Below is a small trained network, with its code and all its weights. Each question gives an input and a class and asks what happens when units are switched off, that is, made to give their printed mean instead of their output.

import numpy as np


def w(rows, s, z=0):
    codes = np.array(rows[::2]) - 128.0
    scale = np.full(codes.shape[1], s)
    scale[-1] = z or s
    return codes * scale


def norm(h):
    return h / np.sqrt((h * h).mean(-1, keepdims=True) + 1e-5)


def f(y):
    return y / 2 * (1 + np.tanh(0.7978845608 * (y + 0.044715 * y**3)))


def log_softmax(a):
    a = a - a.max(-1, keepdims=True)
    return a - np.log(np.exp(a).sum(-1, keepdims=True))


def net(x, mask):
    res = np.array(x, float).reshape(1, 8) / 4 @ E
    u = 0
    for l in range(2):
        y = f(norm(res) @ A[l][:, :-1].T + A[l][:, -1])
        res = res + np.where(mask[u : u + 6], y, B[l][:, -1]) @ B[l][:, :-1]
        u += 6
    return log_softmax(norm(res)[-1] @ U[:, :-1].T + U[:, -1])


A, B = {}, {}
E = w([
[126,134,127,121,122,132,135,129],'x0',
[124,119,125,127,129,131,131,130],'x1',
[127,120,126,134,134,126,125,132],'x2',
[128,147,130,132,128,123,134,135],'x3',
[90,101,167,43,108,8,172,102],'x4',
[139,78,217,129,49,141,111,225],'x5',
[133,133,133,130,122,125,122,121],'x6',
[128,136,128,128,125,126,129,129],'x7',
],0.013)
A[0] = w([
[152,185,49,186,173,228,107,71,132],'L0N0',
[111,149,94,181,175,116,138,160,59],'L0N1',
[151,138,139,193,106,251,107,174,38],'L0N2',
[151,162,164,124,108,187,120,176,4],'L0N3',
[144,117,167,112,112,126,125,167,7],'L0N4',
[121,152,74,112,216,72,154,46,212],'L0N5',
],0.014,0.0021)
B[0] = w([
[113,128,250,44,194,191,166,203,252],'L0N0',
[179,37,123,118,145,187,168,93,151],'L0N1',
[103,160,30,198,120,51,45,59,224],'L0N2',
[143,40,63,181,125,132,128,111,166],'L0N3',
[91,104,145,129,132,75,86,177,153],'L0N4',
[123,183,75,146,38,98,117,67,227],'L0N5',
],0.012,0.018)
A[1] = w([
[185,137,97,218,99,145,110,160,90],'L1N0',
[78,121,187,103,103,138,92,137,254],'L1N1',
[137,153,212,88,141,232,156,188,25],'L1N2',
[130,90,235,95,101,97,183,250,166],'L1N3',
[163,71,83,188,72,136,160,95,37],'L1N4',
[135,122,179,75,251,144,183,144,108],'L1N5',
],0.018,0.001)
B[1] = w([
[105,88,101,147,181,96,118,119,181],'L1N0',
[140,113,89,157,144,194,164,101,193],'L1N1',
[180,148,125,85,253,153,107,185,246],'L1N2',
[125,66,210,148,48,175,147,148,254],'L1N3',
[129,160,154,106,153,147,141,141,180],'L1N4',
[180,175,137,76,130,140,174,169,231],'L1N5',
],0.02,0.014)
U = w([
[168,188,119,70,214,168,164,170,246],'0',
[57,54,31,254,188,51,39,120,44],'1',
[84,224,65,98,44,40,170,30,155],'2',
[90,17,189,182,24,153,164,147,57],'3',
],0.0093,0.0014)

Each question gives the input, the list of numbers given to net, and the class t.
The units are the neurons (one row each of A and B). Each row of codes is followed by its name. A weight is (code - 128) times the scale printed after its matrix; where a second scale follows, it is the last column's (A, B and U).
mask holds one flag per neuron, layer by layer. A switched-off neuron (its flag False) gives its mean, the last column of its row in B, instead of its output. The means were averaged over made-up inputs and are rounded, as every weight is.
A unit's drop is (log p(t) with every unit on - log p(t) with that unit switched off) / (log p(t) with every unit on - log p(t) with every unit switched off).
The circuit of an input: a set's keep is (log p(t) with only the set's units on - log p(t) with every unit switched off) / (log p(t) with every unit on - log p(t) with every unit switched off). Starting from all 12 units, units are removed one at a time, each time the one whose removal leaves the highest keep (on an exact tie, the one counted first), for as long as the keep stays at least 0.8.
circuit, biggest first: the units of the circuit, biggest drop first
k most important neurons: the k neurons with the biggest drops, biggest first
k most important neurons of layer l: the k neurons of layer l with the biggest drops, biggest first
drop of u: that unit's drop, to one decimal
input [-3,-8,1,5,1,-4,5,2], class 2: circuit, biggest first -> L0N5
input [-3,2,-1,-6,7,3,1,-1], class 3: 2 most important neurons -> L0N2, L0N0
input [2,0,0,-7,1,0,-2,-7], class 2: circuit, biggest first -> L0N0, L1N2
input [4,1,-4,-5,5,1,3,1], class 3: 3 most important neurons of layer 0 -> L0N2, L0N5, L0N0
input [-4,-7,-6,-4,8,3,7,4], class 3: 2 most important neurons -> L0N2, L0N0
input [6,7,1,7,3,1,6,3], class 3: 2 most important neurons -> L0N2, L0N5
input [6,3,-7,4,3,0,1,-7], class 2: 2 most important neurons -> L0N0, L1N2
input [-5,2,1,0,3,1,7,8], class 3: 2 most important neurons -> L0N5, L0N2
input [-8,3,-5,-7,0,8,-4,2], class 1: 2 most important neurons of layer 0 -> L0N0, L0N3
input [-2,7,-5,2,1,2,-3,6], class 3: 2 most important neurons of layer 0 -> L0N2, L0N0
input [2,-4,-2,0,1,5,-3,0], class 3: 2 most important neurons -> L0N2, L0N5
input [7,7,1,-3,-6,3,-6,-6], class 1: drop of L0N2 -> 0.8
input [-1,-4,4,-6,1,4,-1,-8], class 3: drop of L0N2 -> 3.1
input [7,-1,-6,-5,-8,3,-4,-1], class 1: drop of L0N2 -> 1.0
input [4,6,0,-6,-4,2,6,5], class 1: circuit, biggest first -> L0N2
